Below is a small trained network, with its code and all its weights. Each question gives an input and a target symbol and asks what happens when units are switched off, that is, made to give their printed mean instead of their output.

import numpy as np


def w(rows, s, z=0):
    codes = np.array(rows[::2]) - 128.0
    scale = np.full(codes.shape[1], s)
    scale[-1] = z or s
    return codes * scale


def f(y):
    return np.maximum(y, 0)


def softmax(a):
    e = np.exp(a - a.max(-1, keepdims=True))
    return e / e.sum(-1, keepdims=True)


def log_softmax(a):
    a = a - a.max(-1, keepdims=True)
    return a - np.log(np.exp(a).sum(-1, keepdims=True))


def net(x, mask):
    ids = ['ΓΛαβδεζμξπτφψω'.index(c) for c in x.split()]
    T = len(ids)
    res = E[ids] + P[:T]
    u = 0
    for l in range(2):
        q, k, v = (res @ M[l].T for M in (Q, K, V))
        z = softmax(np.where(np.tri(T) > 0, q @ k.T / 3**0.5, -1e9)) @ v
        res = res + np.where(mask[u], z, O[l][:, -1]) @ O[l][:, :-1]
        u += 1
        y = f(res @ A[l][:, :-1].T + A[l][:, -1])
        res = res + np.where(mask[u : u + 16], y, B[l][:, -1]) @ B[l][:, :-1]
        u += 16
    return log_softmax(res[-1] @ U[:, :-1].T + U[:, -1])


Q, K, V, O, A, B = {}, {}, {}, {}, {}, {}
E = w([
[126,172,164],'Γ',
[4,7,148],'Λ',
[130,172,165],'α',
[242,55,105],'β',
[106,192,169],'δ',
[126,174,164],'ε',
[128,174,164],'ζ',
[30,56,83],'μ',
[147,160,157],'ξ',
[13,31,114],'π',
[126,106,143],'τ',
[190,107,142],'φ',
[74,132,80],'ψ',
[121,150,34],'ω',
],0.014)
P = w([
[134,139,4],'0',
[121,131,120],'1',
[116,122,129],'2',
[114,118,135],'3',
[112,115,140],'4',
[111,112,144],'5',
[110,110,148],'6',
[107,108,150],'7',
[105,107,152],'8',
[103,105,155],'9',
[101,105,156],'10',
],0.012)
Q[0] = w([
[145,67,142],'L0H1',
[199,204,137],'L0H1',
[166,99,247],'L0H1',
],0.014)
K[0] = w([
[180,110,67],'L0H1',
[98,55,250],'L0H1',
[203,89,163],'L0H1',
],0.012)
V[0] = w([
[2,183,135],'L0H1',
[181,80,81],'L0H1',
[115,111,96],'L0H1',
],0.0062)
O[0] = w([
[254,71,45,65],'L0H1',
[88,226,176,252],'L0H1',
[143,183,120,197],'L0H1',
],0.005,0.0017)
A[0] = w([
[69,196,174,159],'L0N1',
[180,222,143,168],'L0N2',
[140,48,203,110],'L0N3',
[254,93,85,176],'L0N4',
[155,222,63,255],'L0N5',
[195,212,234,145],'L0N6',
[120,36,93,34],'L0N7',
[196,123,128,248],'L0N8',
[135,54,175,70],'L0N9',
[168,200,139,158],'L0N10',
[150,200,142,152],'L0N11',
[178,221,95,100],'L0N12',
[249,139,99,93],'L0N13',
[134,29,83,11],'L0N14',
[198,136,55,170],'L0N15',
[217,72,66,94],'L0N16',
],0.009,0.0053)
B[0] = w([
[161,108,152,234],'L0N1',
[169,121,152,197],'L0N2',
[133,168,91,191],'L0N3',
[81,152,183,180],'L0N4',
[142,207,109,252],'L0N5',
[149,154,32,240],'L0N6',
[162,62,103,159],'L0N7',
[115,163,196,236],'L0N8',
[120,173,88,156],'L0N9',
[165,119,154,180],'L0N10',
[159,137,137,179],'L0N11',
[123,17,152,146],'L0N12',
[253,121,117,142],'L0N13',
[188,38,79,150],'L0N14',
[170,194,84,175],'L0N15',
[234,233,47,149],'L0N16',
],0.012,0.0043)
Q[1] = w([
[150,253,171],'L1H1',
[130,62,112],'L1H1',
[106,204,158],'L1H1',
],0.014)
K[1] = w([
[161,138,254],'L1H1',
[91,96,4],'L1H1',
[223,100,230],'L1H1',
],0.009)
V[1] = w([
[11,245,134],'L1H1',
[9,193,112],'L1H1',
[1,3,216],'L1H1',
],0.0045)
O[1] = w([
[3,5,190,139],'L1H1',
[90,66,210,115],'L1H1',
[221,50,137,10],'L1H1',
],0.0064,0.012)
A[1] = w([
[69,90,129,143],'L1N1',
[109,58,178,137],'L1N2',
[100,159,179,140],'L1N3',
[110,155,190,161],'L1N4',
[53,165,152,108],'L1N5',
[181,158,122,125],'L1N6',
[149,164,128,100],'L1N7',
[172,164,127,55],'L1N8',
[59,100,248,55],'L1N9',
[163,170,93,149],'L1N10',
[94,106,124,130],'L1N11',
[159,166,122,52],'L1N12',
[75,140,71,1],'L1N13',
[106,62,131,117],'L1N14',
[106,56,218,132],'L1N15',
[81,115,203,150],'L1N16',
],0.015,0.0094)
B[1] = w([
[94,183,146,169],'L1N1',
[116,162,177,151],'L1N2',
[175,107,114,221],'L1N3',
[177,111,118,223],'L1N4',
[167,90,111,235],'L1N5',
[115,168,156,195],'L1N6',
[107,105,164,190],'L1N7',
[67,112,159,165],'L1N8',
[101,5,148,158],'L1N9',
[172,129,137,244],'L1N10',
[120,148,128,151],'L1N11',
[77,110,156,166],'L1N12',
[23,122,105,160],'L1N13',
[108,111,171,152],'L1N14',
[193,205,184,150],'L1N15',
[100,138,67,167],'L1N16',
],0.017,0.011)
U = w([
[84,92,145,187],'Γ',
[217,170,54,119],'Λ',
[82,105,153,141],'α',
[106,39,171,2],'β',
[167,28,66,171],'δ',
[83,91,142,163],'ε',
[83,97,145,151],'ζ',
[44,175,99,82],'μ',
[189,188,200,159],'ξ',
[104,149,12,222],'π',
[56,235,157,84],'τ',
[81,109,206,20],'φ',
[46,117,159,55],'ψ',
[70,77,113,70],'ω',
],0.011,0.007)

Each question gives the input, a string of symbols that net reads in full, and the target symbol t.
The units are the heads (3 rows each of Q, K, V and O) and the neurons (one row each of A and B). Each row of codes is followed by its name. A weight is (code - 128) times the scale printed after its matrix; where a second scale follows, it is the last column's (O, A, B and U).
mask holds one flag per unit, layer by layer, with each layer's heads first. A switched-off unit (its flag False) gives its mean, the last column of its rows in O or B, instead of its output. The means were averaged over made-up inputs and are rounded, as every weight is.
A unit's drop is (log p(t) with every unit on - log p(t) with that unit switched off) / (log p(t) with every unit on - log p(t) with every unit switched off).
The circuit of an input: a set's keep is (log p(t) with only the set's units on - log p(t) with every unit switched off) / (log p(t) with every unit on - log p(t) with every unit switched off). Starting from the 12 units with the biggest drops (on a tie, the unit counted first), units are removed one at a time, each time the one whose removal leaves the highest keep (on an exact tie, the one counted first), for as long as the keep stays at least 0.8.
units of the circuit, in order: the units of the circuit, biggest drop first
most important unit: the unit with the biggest drop
k most important neurons: the k neurons with the biggest drops, biggest first
top k neurons in layer l: the k neurons of layer l with the biggest drops, biggest first
input Λ μ δ ξ α Γ π, target Λ: units of the circuit, in order -> L1H1, L0N14, L0H1, L1N9
input ξ μ Λ π α ζ π, target ξ: units of the circuit, in order -> L1H1, L1N15
input β φ Λ φ π, target β: units of the circuit, in order -> L1N9, L0H1
input φ τ α ξ Λ π Γ Γ ψ ω, target τ: 2 most important neurons -> L0N15, L0N16
input β τ δ μ, target β: units of the circuit, in order -> L1N9, L0H1, L1H1
input β β π μ, target β: units of the circuit, in order -> L1N9, L0H1, L0N6
input δ τ α ψ ψ φ ψ ω μ, target δ: top 3 neurons in layer 0 -> L0N14, L0N7, L0N8
input ω α Λ π, target ω: 4 most important neurons -> L1N9, L0N5, L0N15, L1N5
input Λ ω ψ δ ξ ε ψ ε β ζ Λ, target Λ: 2 most important neurons -> L0N14, L0N7
input φ δ ε δ ζ ζ π ζ α α, target Λ: most important neuron -> L0N5
input π Λ Λ Λ Γ ω β ζ ζ ξ β, target Λ: 3 most important neurons -> L0N3, L0N4, L1N9
input β π μ α π β ω, target τ: 2 most important neurons -> L0N16, L0N15
input φ δ β ε Γ φ ξ π, target φ: 2 most important neurons -> L1N9, L0N5
input φ φ ε Γ π α β Γ Λ β ε, target Λ: most important unit -> L0H1
input ε Γ φ φ π δ ψ π μ φ, target δ: 2 most important neurons -> L0N5, L0N4
input β ξ π, target β: 3 most important neurons -> L1N9, L0N5, L0N1
input ψ β ω ε π ζ α π, target ψ: 2 most important neurons -> L1N9, L1N1
input μ φ ω φ α ε Γ ζ τ α, target Λ: 2 most important neurons -> L0N14, L0N7
input φ ψ μ π μ Γ ε τ μ Λ, target φ: 4 most important neurons -> L1N9, L1N15, L1N2, L1N1
input ψ β ξ δ Λ Λ, target ψ: most important neuron -> L1N9
input β μ π φ τ Γ Γ Λ, target β: top 3 neurons in layer 1 -> L1N9, L1N5, L1N2
input φ ζ ξ π ε π τ μ, target φ: top 4 neurons in layer 1 -> L1N9, L1N15, L1N14, L1N2
input μ φ α τ, target δ: top 2 neurons in layer 1 -> L1N9, L1N6
input φ β π Λ, target φ: top 3 neurons in layer 0 -> L0N5, L0N8, L0N6
input Γ δ β β δ φ β, target δ: top 2 neurons in layer 0 -> L0N5, L0N4
